Below are the code and all the weights of a small trained network. Each question names an input and a class and asks about switching units off, where a switched-off unit gives its printed mean instead of its output.

import numpy as np


def w(rows, s, z=0):
    codes = np.array(rows[::2]) - 128.0
    scale = np.full(codes.shape[1], s)
    scale[-1] = z or s
    return codes * scale


def f(y):
    return y / 2 * (1 + np.tanh(0.7978845608 * (y + 0.044715 * y**3)))


def log_softmax(a):
    a = a - a.max(-1, keepdims=True)
    return a - np.log(np.exp(a).sum(-1, keepdims=True))


def net(x, mask):
    res = np.array(x, float).reshape(1, 6) / 4 @ E
    y = f(res @ A[0][:, :-1].T + A[0][:, -1])
    res = res + np.where(mask, y, B[0][:, -1]) @ B[0][:, :-1]
    return log_softmax(res[-1] @ U[:, :-1].T + U[:, -1])


A, B = {}, {}
E = w([
[154,75,101,171,101,148,139],'x0',
[106,148,153,113,132,123,136],'x1',
[139,106,211,220,145,11,59],'x2',
[204,234,169,183,102,190,128],'x3',
[133,144,124,110,132,119,107],'x4',
[40,96,82,199,120,210,26],'x5',
],0.011)
A[0] = w([
[182,156,163,133,110,144,167,128],'neuron 0',
[125,131,99,63,120,201,159,254],'neuron 1',
[135,113,187,207,160,43,83,165],'neuron 2',
[109,220,142,220,123,218,72,96],'neuron 3',
[194,166,162,142,154,122,151,106],'neuron 4',
[198,144,155,143,100,81,153,174],'neuron 5',
[176,154,173,137,124,151,140,146],'neuron 6',
[149,89,134,66,129,76,167,174],'neuron 7',
[2,61,89,116,170,118,82,157],'neuron 8',
[196,167,107,88,124,133,182,152],'neuron 9',
[129,187,141,160,101,198,111,167],'neuron 10',
[99,109,96,98,134,194,116,163],'neuron 11',
[131,57,111,58,131,26,207,192],'neuron 12',
],0.015,0.0085)
B[0] = w([
[140,166,145,184,125,125,156,189],'neuron 0',
[177,163,58,62,148,151,232,253],'neuron 1',
[85,83,186,191,100,114,37,255],'neuron 2',
[135,53,127,50,168,57,95,245],'neuron 3',
[71,179,135,163,113,84,129,189],'neuron 4',
[54,208,155,137,153,77,132,208],'neuron 5',
[127,169,147,147,131,95,151,185],'neuron 6',
[156,84,105,103,178,105,119,199],'neuron 7',
[151,115,97,154,3,199,106,250],'neuron 8',
[178,105,157,212,168,133,194,211],'neuron 9',
[130,124,128,98,186,144,154,214],'neuron 10',
[74,180,75,82,96,114,128,207],'neuron 11',
[117,71,117,18,170,93,76,239],'neuron 12',
],0.021,0.019)
U = w([
[166,114,55,36,165,121,146,251],'0',
[63,45,140,107,214,178,40,202],'1',
[177,198,102,168,197,182,193,83],'2',
[92,201,135,176,95,97,110,12],'3',
[100,185,42,98,53,254,142,95],'4',
[122,109,113,190,31,200,75,67],'5',
],0.0092,0.0031)

Each question gives the input, the list of numbers given to net, and the class t.
The units are the neurons (one row each of A and B). Each row of codes is followed by its name. A weight is (code - 128) times the scale printed after its matrix; where a second scale follows, it is the last column's (A, B and U).
mask holds one flag per neuron, in row order. A switched-off neuron (its flag False) gives its mean, the last column of its row in B, instead of its output. The means were averaged over made-up inputs and are rounded, as every weight is.
A unit's drop is (log p(t) with every unit on - log p(t) with that unit switched off) / (log p(t) with every unit on - log p(t) with every unit switched off).
The circuit of an input: a set's keep is (log p(t) with only the set's units on - log p(t) with every unit switched off) / (log p(t) with every unit on - log p(t) with every unit switched off). Starting from the 12 units with the biggest drops (on a tie, the unit counted first), units are removed one at a time, each time the one whose removal leaves the highest keep (on an exact tie, the one counted first), for as long as the keep stays at least 0.8.
units of the circuit, in order: the units of the circuit, biggest drop first
top k neurons: the k neurons with the biggest drops, biggest first
drop of u: that unit's drop, to one decimal
input [4,-5,7,-1,1,6], class 5: units of the circuit, in order : (neuron 8)
input [0,-8,-7,1,-5,-2], class 2: units of the circuit, in order : (neuron 3; neuron 9)
input [5,1,5,-7,5,1], class 5: top 2 neurons : (neuron 8; neuron 3)
input [-8,-2,-6,0,-3,2], class 4: top 3 neurons : (neuron 12; neuron 3; neuron 7)
input [4,-6,3,-7,-6,0], class 1: top 2 neurons : (neuron 12; neuron 7)
input [-3,-5,4,7,8,0], class 3: top 2 neurons : (neuron 12; neuron 4)
input [-6,3,0,-6,0,8], class 4: top 2 neurons : (neuron 2; neuron 11)
input [-5,-8,-2,0,0,3], class 4: top 2 neurons : (neuron 12; neuron 7)
input [-5,2,-3,1,-1,0], class 2: top 2 neurons : (neuron 12; neuron 3)
input [-7,-1,1,8,2,-1], class 3: top 2 neurons : (neuron 1; neuron 4)
input [0,-1,-8,5,2,0], class 2: top 2 neurons : (neuron 9; neuron 12)
input [-1,-4,4,1,-7,-8], class 3: top 3 neurons : (neuron 5; neuron 4; neuron 3)
input [1,-3,6,1,-1,1], class 1: top 3 neurons : (neuron 8; neuron 2; neuron 0)
input [-1,3,-5,2,2,-8], class 2: units of the circuit, in order : (neuron 9)
input [-3,2,8,-5,5,-1], class 1: drop of neuron 12 : 0.2
input [3,4,3,2,-6,-1], class 3: drop of neuron 12 : 0.1
input [7,8,3,1,-2,3], class 1: drop of neuron 8 : 0.2
